Below is a small trained network, with its code and all its weights. Each question gives an input and a class and asks what happens when units are switched off, that is, made to give their printed mean instead of their output.

import numpy as np


def w(rows, s, z=0):
    codes = np.array(rows[::2]) - 128.0
    scale = np.full(codes.shape[1], s)
    scale[-1] = z or s
    return codes * scale


def f(y):
    return np.maximum(y, 0)


def log_softmax(a):
    a = a - a.max(-1, keepdims=True)
    return a - np.log(np.exp(a).sum(-1, keepdims=True))


def net(x, mask):
    res = np.array(x, float).reshape(1, 3) / 4 @ E
    y = f(res @ A[0][:, :-1].T + A[0][:, -1])
    res = res + np.where(mask, y, B[0][:, -1]) @ B[0][:, :-1]
    return log_softmax(res[-1] @ U[:, :-1].T + U[:, -1])


A, B = {}, {}
E = w([
[79,254,141,2,201],'x0',
[84,170,57,181,82],'x1',
[115,114,121,131,138],'x2',
],0.0097)
A[0] = w([
[159,132,204,153,60,229],'neuron 1',
[170,94,93,238,158,121],'neuron 2',
[135,41,191,235,103,29],'neuron 3',
[159,197,3,144,125,11],'neuron 4',
[212,25,184,66,117,123],'neuron 5',
[93,74,96,175,100,1],'neuron 6',
[25,123,97,165,13,112],'neuron 7',
[118,137,98,145,115,58],'neuron 8',
[201,63,152,99,186,159],'neuron 9',
],0.011,0.0049)
B[0] = w([
[50,136,51,51,102,207],'neuron 1',
[77,112,84,167,166,231],'neuron 2',
[109,130,69,115,246,255],'neuron 3',
[93,143,227,145,116,172],'neuron 4',
[73,186,163,193,125,235],'neuron 5',
[115,153,131,132,190,176],'neuron 6',
[135,102,170,204,137,207],'neuron 7',
[74,109,206,143,86,139],'neuron 8',
[86,125,170,194,42,215],'neuron 9',
],0.011,0.0096)
U = w([
[64,195,82,52,241,136],'0',
[107,119,229,254,93,126],'1',
[69,155,114,137,122,253],'2',
[120,133,34,143,84,123],'3',
[215,30,73,64,21,1],'4',
],0.0079,0.0049)

Each question gives the input, the list of numbers given to net, and the class t.
The units are the neurons (one row each of A and B). Each row of codes is followed by its name. A weight is (code - 128) times the scale printed after its matrix; where a second scale follows, it is the last column's (A, B and U).
mask holds one flag per neuron, in row order. A switched-off neuron (its flag False) gives its mean, the last column of its row in B, instead of its output. The means were averaged over made-up inputs and are rounded, as every weight is.
A unit's drop is (log p(t) with every unit on - log p(t) with that unit switched off) / (log p(t) with every unit on - log p(t) with every unit switched off).
The circuit of an input: a set's keep is (log p(t) with only the set's units on - log p(t) with every unit switched off) / (log p(t) with every unit on - log p(t) with every unit switched off). Starting from all 9 units, units are removed one at a time, each time the one whose removal leaves the highest keep (on an exact tie, the one counted first), for as long as the keep stays at least 0.8.
circuit, biggest first: the units of the circuit, biggest drop first
most important unit: the unit with the biggest drop
k most important neurons: the k neurons with the biggest drops, biggest first
drop of u: that unit's drop, to one decimal
input [-2,1,-1], class 3: most important unit : neuron 5
input [-5,5,1], class 0: circuit, biggest first : neuron 3; neuron 9
input [2,-5,0], class 1: 3 most important neurons : neuron 3; neuron 9; neuron 1
input [5,-8,2], class 1: circuit, biggest first : neuron 9; neuron 3
input [-1,0,0], class 3: circuit, biggest first : neuron 3; neuron 5; neuron 4; neuron 7
input [-7,-6,7], class 0: 2 most important neurons : neuron 3; neuron 1
input [-5,4,-2], class 0: circuit, biggest first : neuron 3; neuron 9
input [4,-5,6], class 2: 3 most important neurons : neuron 3; neuron 7; neuron 4
input [0,-5,1], class 1: 3 most important neurons : neuron 3; neuron 9; neuron 5
input [-4,4,-1], class 0: drop of neuron 1 : 0.1
input [-4,2,-3], class 0: drop of neuron 9 : 0.2
input [-7,-6,3], class 0: drop of neuron 7 : 0.1
input [3,6,-5], class 1: drop of neuron 4 : 0.2
input [1,-8,-7], class 1: most important unit : neuron 9
